Below is a small trained network, with its code and all its weights. Each question gives an input and a class and asks what happens when units are switched off, that is, made to give their printed mean instead of their output.

import numpy as np


def w(rows, s, z=0):
    codes = np.array(rows[::2]) - 128.0
    scale = np.full(codes.shape[1], s)
    scale[-1] = z or s
    return codes * scale


def f(y):
    return np.maximum(y, 0)


def log_softmax(a):
    a = a - a.max(-1, keepdims=True)
    return a - np.log(np.exp(a).sum(-1, keepdims=True))


def net(x, mask):
    res = np.array(x, float).reshape(1, 4) / 4 @ E
    y = f(res @ A[0][:, :-1].T + A[0][:, -1])
    res = res + np.where(mask, y, B[0][:, -1]) @ B[0][:, :-1]
    return log_softmax(res[-1] @ U[:, :-1].T + U[:, -1])


A, B = {}, {}
E = w([
[147,107,136,74,43,114,103,210,78],'x0',
[135,119,99,156,131,253,75,149,126],'x1',
[122,119,143,120,136,126,102,123,140],'x2',
[212,61,103,141,143,58,91,82,111],'x3',
],0.018)
A[0] = w([
[155,101,158,147,130,58,145,104,107,143],'n1',
[142,121,121,173,205,102,160,82,146,201],'n2',
[172,92,95,121,133,161,118,121,135,67],'n3',
[70,174,133,102,114,85,130,140,118,115],'n4',
[153,124,86,142,186,61,151,71,168,154],'n5',
[164,144,157,136,117,75,129,108,116,108],'n6',
[176,91,111,59,36,22,97,169,76,125],'n7',
[161,136,126,112,132,61,135,106,127,133],'n8',
[245,71,59,164,146,199,62,104,93,19],'n9',
[72,189,116,189,187,232,138,77,161,163],'n10',
[121,114,148,106,113,109,156,126,102,109],'n11',
[162,150,147,149,120,75,119,168,128,84],'n12',
[109,151,132,168,207,160,160,52,152,248],'n13',
[77,147,146,119,116,249,133,157,143,131],'n14',
[2,185,208,78,123,66,216,155,158,255],'n15',
[118,142,141,104,52,172,86,204,91,157],'n16',
[119,147,128,143,133,83,148,56,150,154],'n17',
],0.014,0.0064)
B[0] = w([
[109,112,112,94,194,140,124,112,115,192],'n1',
[112,201,157,106,191,116,114,57,90,206],'n2',
[144,154,129,147,92,111,154,119,143,153],'n3',
[142,118,170,128,99,139,126,158,146,167],'n4',
[120,177,143,134,220,135,115,58,78,211],'n5',
[124,110,104,111,155,147,163,138,132,170],'n6',
[129,16,160,146,161,167,141,238,166,240],'n7',
[111,108,101,116,180,128,150,125,109,184],'n8',
[140,188,195,156,2,84,122,128,207,204],'n9',
[90,84,69,122,187,109,140,177,217,253],'n10',
[129,101,135,142,142,132,137,150,140,152],'n11',
[116,85,119,133,130,132,126,159,127,156],'n12',
[81,119,130,134,198,57,153,108,241,229],'n13',
[118,79,37,113,167,164,125,139,64,238],'n14',
[161,195,189,174,6,78,111,107,210,250],'n15',
[168,104,89,107,69,163,119,139,26,217],'n16',
[124,173,130,128,166,128,123,79,80,186],'n17',
],0.022,0.029)
U = w([
[135,218,121,218,74,66,118,70,231,233],'0',
[107,58,66,140,184,144,175,175,175,162],'1',
[254,127,216,204,12,147,120,166,137,166],'2',
[176,111,28,88,98,189,99,130,28,4],'3',
[144,153,146,110,199,144,145,68,68,47],'4',
],0.0095,0.0018)

Each question gives the input, the list of numbers given to net, and the class t.
The units are the neurons (one row each of A and B). Each row of codes is followed by its name. A weight is (code - 128) times the scale printed after its matrix; where a second scale follows, it is the last column's (A, B and U).
mask holds one flag per neuron, in row order. A switched-off neuron (its flag False) gives its mean, the last column of its row in B, instead of its output. The means were averaged over made-up inputs and are rounded, as every weight is.
A unit's drop is (log p(t) with every unit on - log p(t) with that unit switched off) / (log p(t) with every unit on - log p(t) with every unit switched off).
The circuit of an input: a set's keep is (log p(t) with only the set's units on - log p(t) with every unit switched off) / (log p(t) with every unit on - log p(t) with every unit switched off). Starting from the 12 units with the biggest drops (on a tie, the unit counted first), units are removed one at a time, each time the one whose removal leaves the highest keep (on an exact tie, the one counted first), for as long as the keep stays at least 0.8.
circuit, biggest first: the units of the circuit, biggest drop first
k most important neurons: the k neurons with the biggest drops, biggest first
drop when u is switched off: that unit's drop, to one decimal
input [1,-7,0,-2], class 2: 3 most important neurons : (n15 n13 n10)
input [5,1,-8,-8], class 3: 3 most important neurons : (n14 n16 n9)
input [-7,-8,2,-4], class 0: circuit, biggest first : (n15)
input [1,-4,4,-2], class 2: circuit, biggest first : (n13 n10)
input [4,7,0,0], class 3: 3 most important neurons : (n15 n14 n16)
input [1,7,-3,-6], class 3: 4 most important neurons : (n16 n14 n7 n13)
input [-4,1,-7,2], class 0: 2 most important neurons : (n14 n7)
input [8,4,-8,1], class 2: 2 most important neurons : (n9 n7)
input [-6,-1,-4,-6], class 0: drop when n15 is switched off : 2.1
input [-5,-2,3,-3], class 0: drop when n3 is switched off : 0.0
input [6,-2,-7,0], class 2: drop when n14 is switched off : 0.3
input [2,6,8,0], class 3: 2 most important neurons : (n15 n14)
